Below are the code and all the weights of a small trained network. Each question names an input and a class and asks about switching units off, where a switched-off unit gives its printed mean instead of its output.

import numpy as np


def w(rows, s, z=0):
    codes = np.array(rows[::2]) - 128.0
    scale = np.full(codes.shape[1], s)
    scale[-1] = z or s
    return codes * scale


def f(y):
    return np.maximum(y, 0)


def log_softmax(a):
    a = a - a.max(-1, keepdims=True)
    return a - np.log(np.exp(a).sum(-1, keepdims=True))


def net(x, mask):
    res = np.array(x, float).reshape(1, 6) / 4 @ E
    y = f(res @ A[0][:, :-1].T + A[0][:, -1])
    res = res + np.where(mask, y, B[0][:, -1]) @ B[0][:, :-1]
    return log_softmax(res[-1] @ U[:, :-1].T + U[:, -1])


A, B = {}, {}
E = w([
[165,83,144,159,154,32,138,51,132,140,180,116],'x0',
[139,76,105,181,123,169,158,161,78,81,109,141],'x1',
[66,108,140,138,121,89,228,138,206,133,164,178],'x2',
[151,64,44,133,147,183,113,92,109,106,124,164],'x3',
[128,134,193,143,51,102,34,127,81,83,126,254],'x4',
[67,125,127,135,64,137,109,59,131,126,148,159],'x5',
],0.011)
A[0] = w([
[174,134,117,105,119,140,124,144,116,150,132,137,3],'N0',
[120,122,111,150,147,185,111,155,120,126,121,112,108],'N1',
[119,147,145,119,144,95,109,156,129,139,124,114,60],'N2',
[69,145,111,92,123,155,88,7,162,147,138,156,187],'N3',
[119,127,117,142,108,190,144,148,109,135,126,110,107],'N4',
[196,110,82,103,187,128,133,124,141,129,123,102,156],'N5',
[141,139,110,110,118,212,17,166,106,115,110,175,153],'N6',
[174,128,146,149,115,108,53,93,82,118,123,88,176],'N7',
[177,119,97,119,163,176,94,114,111,128,120,85,151],'N8',
[118,116,103,148,107,211,149,157,101,122,121,103,147],'N9',
[127,91,138,167,89,103,92,35,93,104,136,218,213],'N10',
[186,115,85,114,166,176,103,107,111,126,119,70,170],'N11',
],0.018,0.0032)
B[0] = w([
[88,120,124,150,130,128,144,122,123,117,130,113,146],'N0',
[147,117,145,124,111,101,131,102,141,41,129,139,180],'N1',
[203,129,138,108,135,123,105,100,129,134,130,93,154],'N2',
[195,125,82,100,42,101,135,66,119,124,122,110,214],'N3',
[146,98,110,128,175,116,138,141,118,65,129,118,176],'N4',
[78,125,127,150,118,199,114,203,64,132,112,180,213],'N5',
[131,144,203,145,172,163,168,239,93,218,137,121,254],'N6',
[116,115,107,157,59,163,134,135,108,249,137,186,204],'N7',
[102,112,63,115,97,122,123,81,151,144,131,160,205],'N8',
[91,148,134,99,189,118,106,121,151,43,114,97,205],'N9',
[132,147,178,193,128,84,30,80,174,246,144,167,253],'N10',
[95,95,75,160,116,97,130,69,150,91,140,134,222],'N11',
],0.017,0.022)
U = w([
[193,182,177,114,108,150,143,164,100,200,172,121,191],'0',
[202,198,180,71,178,74,102,112,186,104,128,68,32],'1',
[82,121,143,150,255,187,132,197,117,62,111,136,1],'2',
[137,104,30,62,91,124,150,42,135,44,103,103,20],'3',
[106,98,83,205,91,133,56,59,135,148,159,219,217],'4',
],0.0084,0.0012)

Each question gives the input, the list of numbers given to net, and the class t.
The units are the neurons (one row each of A and B). Each row of codes is followed by its name. A weight is (code - 128) times the scale printed after its matrix; where a second scale follows, it is the last column's (A, B and U).
mask holds one flag per neuron, in row order. A switched-off neuron (its flag False) gives its mean, the last column of its row in B, instead of its output. The means were averaged over made-up inputs and are rounded, as every weight is.
A unit's drop is (log p(t) with every unit on - log p(t) with that unit switched off) / (log p(t) with every unit on - log p(t) with every unit switched off).
The circuit of an input: a set's keep is (log p(t) with only the set's units on - log p(t) with every unit switched off) / (log p(t) with every unit on - log p(t) with every unit switched off). Starting from all 12 units, units are removed one at a time, each time the one whose removal leaves the highest keep (on an exact tie, the one counted first), for as long as the keep stays at least 0.8.
units of the circuit, in order: the units of the circuit, biggest drop first
most important unit: the unit with the biggest drop
k most important neurons: the k neurons with the biggest drops, biggest first
drop of u: that unit's drop, to one decimal
input [0,-3,4,8,5,-6], class 0: units of the circuit, in order	(N11, N8)
input [-3,1,1,-7,8,8], class 0: units of the circuit, in order	(N6)
input [-5,-2,5,-3,5,2], class 0: 2 most important neurons	(N11, N8)
input [-4,0,3,-4,-4,6], class 3: 2 most important neurons	(N6, N10)
input [-3,6,-5,1,3,-2], class 2: 2 most important neurons	(N6, N9)
input [-4,-1,-7,7,-5,-2], class 2: 4 most important neurons	(N6, N9, N10, N5)
input [-5,-3,6,-8,5,0], class 1: 3 most important neurons	(N6, N7, N5)
input [-4,-3,-3,8,-4,1], class 3: 3 most important neurons	(N10, N8, N11)
input [-1,2,-3,-8,0,2], class 0: 2 most important neurons	(N11, N10)
input [4,-8,8,-4,2,-7], class 1: 2 most important neurons	(N6, N7)
input [-8,-4,0,-3,-4,0], class 2: 2 most important neurons	(N3, N10)
input [3,-8,3,-3,-4,-7], class 2: 2 most important neurons	(N10, N3)
input [4,-6,4,1,-8,4], class 3: 2 most important neurons	(N10, N6)
input [-8,8,6,-3,-8,8], class 2: most important unit	N3
input [3,2,2,-6,-6,7], class 3: 2 most important neurons	(N6, N10)
input [-7,-2,-5,8,-3,-6], class 2: drop of N6	0.8
input [-1,6,0,3,8,6], class 0: drop of N6	1.6
input [-6,-7,-2,2,-7,5], class 3: drop of N4	0.0
